Below are the code and all the weights of a small trained network. Each question names an input and a class and asks about switching units off, where a switched-off unit gives its printed mean instead of its output.

import numpy as np


def w(rows, s, z=0):
    codes = np.array(rows[::2]) - 128.0
    scale = np.full(codes.shape[1], s)
    scale[-1] = z or s
    return codes * scale


def f(y):
    return y / 2 * (1 + np.tanh(0.7978845608 * (y + 0.044715 * y**3)))


def log_softmax(a):
    a = a - a.max(-1, keepdims=True)
    return a - np.log(np.exp(a).sum(-1, keepdims=True))


def net(x, mask):
    res = np.array(x, float).reshape(1, 4) / 4 @ E
    y = f(res @ A[0][:, :-1].T + A[0][:, -1])
    res = res + np.where(mask, y, B[0][:, -1]) @ B[0][:, :-1]
    return log_softmax(res[-1] @ U[:, :-1].T + U[:, -1])


A, B = {}, {}
E = w([
[204,45,2,65,204],'x0',
[203,8,101,244,141],'x1',
[3,33,147,183,209],'x2',
[87,100,55,147,44],'x3',
],0.0082)
A[0] = w([
[172,148,125,57,160,182],'neuron 0',
[99,192,90,92,138,149],'neuron 1',
[158,36,53,138,116,162],'neuron 2',
[144,148,195,180,133,165],'neuron 3',
[177,74,63,114,186,211],'neuron 4',
[106,215,172,51,169,160],'neuron 5',
[122,202,207,144,86,141],'neuron 6',
[96,105,198,143,175,125],'neuron 7',
[147,126,247,174,127,210],'neuron 8',
[168,240,121,104,39,211],'neuron 9',
[179,84,145,230,109,254],'neuron 10',
[131,83,74,147,211,129],'neuron 11',
],0.014,0.0067)
B[0] = w([
[186,147,130,68,76,194],'neuron 0',
[137,117,129,61,128,186],'neuron 1',
[172,84,129,101,168,231],'neuron 2',
[96,105,173,141,123,178],'neuron 3',
[193,55,144,122,140,238],'neuron 4',
[133,172,166,72,89,236],'neuron 5',
[124,88,163,118,64,217],'neuron 6',
[75,145,192,144,103,180],'neuron 7',
[118,110,228,154,134,211],'neuron 8',
[140,114,100,109,3,254],'neuron 9',
[96,121,98,209,147,229],'neuron 10',
[172,86,116,131,169,202],'neuron 11',
],0.014,0.016)
U = w([
[110,159,119,168,81,45],'0',
[79,125,5,131,106,255],'1',
[127,107,151,164,160,92],'2',
[181,127,102,132,101,78],'3',
[154,110,185,65,104,194],'4',
[177,128,81,111,212,133],'5',
[155,239,107,48,107,67],'6',
[61,185,197,143,168,126],'7',
],0.013,0.0074)

Each question gives the input, the list of numbers given to net, and the class t.
The units are the neurons (one row each of A and B). Each row of codes is followed by its name. A weight is (code - 128) times the scale printed after its matrix; where a second scale follows, it is the last column's (A, B and U).
mask holds one flag per neuron, in row order. A switched-off neuron (its flag False) gives its mean, the last column of its row in B, instead of its output. The means were averaged over made-up inputs and are rounded, as every weight is.
A unit's drop is (log p(t) with every unit on - log p(t) with that unit switched off) / (log p(t) with every unit on - log p(t) with every unit switched off).
The circuit of an input: a set's keep is (log p(t) with only the set's units on - log p(t) with every unit switched off) / (log p(t) with every unit on - log p(t) with every unit switched off). Starting from all 12 units, units are removed one at a time, each time the one whose removal leaves the highest keep (on an exact tie, the one counted first), for as long as the keep stays at least 0.8.
circuit, biggest first: the units of the circuit, biggest drop first
unit that matters most: the unit with the biggest drop
k most important neurons: the k neurons with the biggest drops, biggest first
drop of u: that unit's drop, to one decimal
input [-2,-7,-5,7], class 6: 2 most important neurons -> [neuron 4; neuron 8]
input [-4,-5,6,4], class 7: circuit, biggest first -> [neuron 9; neuron 4]
input [4,2,-8,-6], class 3: circuit, biggest first -> [neuron 8; neuron 6]
input [0,1,-4,1], class 3: unit that matters most -> neuron 5
input [0,7,-7,4], class 3: 2 most important neurons -> [neuron 2; neuron 4]
input [-3,6,6,-3], class 2: 3 most important neurons -> [neuron 5; neuron 11; neuron 10]
input [-6,6,4,7], class 2: 2 most important neurons -> [neuron 5; neuron 10]
input [-3,1,6,8], class 7: 2 most important neurons -> [neuron 9; neuron 4]
input [-2,-2,3,7], class 1: 2 most important neurons -> [neuron 8; neuron 5]
input [-4,6,5,-2], class 7: drop of neuron 8 -> 0.0
input [1,-6,8,-3], class 7: drop of neuron 9 -> 0.2
input [-7,6,-4,-1], class 0: drop of neuron 10 -> 0.2
input [-1,7,-7,-4], class 3: drop of neuron 10 -> 0.4
input [-7,8,-5,-2], class 0: circuit, biggest first -> [neuron 10]
